Here is a tiny trained network, its code and every weight. The questions are about switching its units off for an input and a class, where a switched-off unit gives its printed mean instead of its output.

import numpy as np


def w(rows, s, z=0):
    codes = np.array(rows[::2]) - 128.0
    scale = np.full(codes.shape[1], s)
    scale[-1] = z or s
    return codes * scale


def f(y):
    return np.maximum(y, 0)


def log_softmax(a):
    a = a - a.max(-1, keepdims=True)
    return a - np.log(np.exp(a).sum(-1, keepdims=True))


def net(x, mask):
    res = np.array(x, float).reshape(1, 8) / 4 @ E
    y = f(res @ A[0][:, :-1].T + A[0][:, -1])
    res = res + np.where(mask, y, B[0][:, -1]) @ B[0][:, :-1]
    return log_softmax(res[-1] @ U[:, :-1].T + U[:, -1])


A, B = {}, {}
E = w([
[107,145,121,128,138,123],'x0',
[132,170,254,222,28,100],'x1',
[181,170,123,224,240,108],'x2',
[138,123,124,145,122,155],'x3',
[176,98,106,172,90,171],'x4',
[156,105,119,137,102,123],'x5',
[63,57,147,193,172,93],'x6',
[164,102,122,126,97,117],'x7',
],0.0076)
A[0] = w([
[52,141,148,153,122,135,146],'N1',
[129,149,194,152,106,120,27],'N2',
[128,103,179,164,101,91,21],'N3',
[95,22,112,123,183,143,92],'N4',
[66,114,107,99,77,149,54],'N5',
[76,71,115,120,66,174,60],'N6',
[170,155,115,156,170,100,99],'N7',
[87,125,155,127,121,198,4],'N8',
[112,115,186,148,117,139,42],'N9',
[149,156,134,109,168,110,113],'N10',
[141,91,120,111,167,158,53],'N11',
[135,110,134,123,141,61,163],'N12',
[161,175,126,85,146,109,226],'N13',
[57,121,107,121,70,142,195],'N14',
[161,96,99,66,172,150,49],'N15',
[143,97,83,101,175,140,49],'N16',
[80,118,132,70,113,199,73],'N17',
[181,117,166,142,175,112,38],'N18',
[141,89,97,95,166,147,17],'N19',
[127,176,141,153,91,175,123],'N20',
[68,8,167,171,177,127,151],'N21',
[91,69,120,168,130,96,166],'N22',
[107,120,69,75,197,142,95],'N23',
[156,132,101,117,113,159,212],'N24',
[195,195,91,176,152,111,186],'N25',
[111,130,120,82,46,130,37],'N26',
[136,163,70,77,130,174,113],'N27',
[145,127,83,140,114,152,240],'N28',
],0.012,0.0033)
B[0] = w([
[130,165,119,66,104,134,194],'N1',
[88,144,50,212,43,30,204],'N2',
[113,192,121,199,139,107,194],'N3',
[87,166,162,86,51,38,234],'N4',
[61,23,87,197,151,171,200],'N5',
[47,94,164,196,159,126,206],'N6',
[63,51,100,152,193,153,195],'N7',
[157,88,131,170,88,159,145],'N8',
[66,198,62,158,102,57,175],'N9',
[165,121,121,135,157,172,168],'N10',
[77,125,96,168,114,86,173],'N11',
[116,120,139,124,141,156,169],'N12',
[153,168,218,24,159,184,209],'N13',
[101,46,123,128,183,183,226],'N14',
[131,226,91,170,130,60,212],'N15',
[73,188,87,176,109,131,206],'N16',
[139,46,86,105,153,140,205],'N17',
[107,122,42,153,210,143,169],'N18',
[9,206,70,215,116,115,189],'N19',
[110,137,152,124,41,182,200],'N20',
[225,93,215,1,98,162,251],'N21',
[179,159,233,32,124,162,202],'N22',
[127,163,87,140,60,151,254],'N23',
[172,153,191,92,110,149,196],'N24',
[171,82,152,139,214,130,242],'N25',
[107,37,91,120,149,175,218],'N26',
[153,161,175,128,62,97,217],'N27',
[172,137,219,103,124,124,199],'N28',
],0.0063,0.007)
U = w([
[98,238,48,189,1,42,30],'0',
[182,137,149,66,110,177,255],'1',
[219,148,184,20,88,181,176],'2',
[122,15,53,163,243,166,22],'3',
],0.0064,0.0039)

Each question gives the input, the list of numbers given to net, and the class t.
The units are the neurons (one row each of A and B). Each row of codes is followed by its name. A weight is (code - 128) times the scale printed after its matrix; where a second scale follows, it is the last column's (A, B and U).
mask holds one flag per neuron, in row order. A switched-off neuron (its flag False) gives its mean, the last column of its row in B, instead of its output. The means were averaged over made-up inputs and are rounded, as every weight is.
A unit's drop is (log p(t) with every unit on - log p(t) with that unit switched off) / (log p(t) with every unit on - log p(t) with every unit switched off).
The circuit of an input: a set's keep is (log p(t) with only the set's units on - log p(t) with every unit switched off) / (log p(t) with every unit on - log p(t) with every unit switched off). Starting from the 12 units with the biggest drops (on a tie, the unit counted first), units are removed one at a time, each time the one whose removal leaves the highest keep (on an exact tie, the one counted first), for as long as the keep stays at least 0.8.
units of the circuit, in order: the units of the circuit, biggest drop first
unit that matters most: the unit with the biggest drop
k most important neurons: the k neurons with the biggest drops, biggest first
drop of u: that unit's drop, to one decimal
input [6,-1,7,-4,-8,-1,-4,-1], class 3: 2 most important neurons : [N7; N21]
input [-5,5,7,-6,8,8,-6,-2], class 3: unit that matters most : N25
input [-5,-5,4,7,-5,6,5,1], class 0: 3 most important neurons : [N4; N19; N16]
input [-5,5,-2,-3,5,-4,8,4], class 2: 2 most important neurons : [N21; N22]
input [3,-5,-8,3,-4,-4,-7,5], class 3: units of the circuit, in order : [N5; N26]
input [-6,-4,-4,-2,-6,7,-1,-4], class 0: units of the circuit, in order : [N21; N15]
input [0,3,-8,-1,3,7,6,7], class 3: units of the circuit, in order : [N6; N14]
input [6,-4,-7,-8,7,4,-4,-2], class 3: 2 most important neurons : [N5; N26]
input [3,-5,-5,-4,3,6,-2,1], class 0: 2 most important neurons : [N15; N21]
input [3,-4,-1,4,-8,-2,5,1], class 2: units of the circuit, in order : [N21; N22]
input [-8,-3,-4,4,2,6,6,-3], class 2: 3 most important neurons : [N21; N22; N4]
input [5,-5,-2,0,2,-5,7,-2], class 2: 3 most important neurons : [N21; N22; N2]
input [-3,7,-1,6,2,8,-5,-4], class 0: 2 most important neurons : [N2; N21]
input [-8,8,-6,-3,8,-2,-7,6], class 0: units of the circuit, in order : [N2]
input [-4,8,-8,5,-3,-3,-2,-3], class 0: 2 most important neurons : [N2; N9]
input [-5,-7,-8,1,-4,-2,-2,2], class 3: 2 most important neurons : [N17; N5]
input [3,-7,7,3,-1,-1,0,-5], class 0: drop of N23 : 0.2
input [1,4,-7,-4,2,-1,-3,-5], class 3: drop of N5 : 0.1
input [-8,1,6,-2,-6,6,8,-1], class 2: drop of N13 : 0.0
input [1,-6,4,3,-5,-7,7,5], class 2: units of the circuit, in order : [N21]
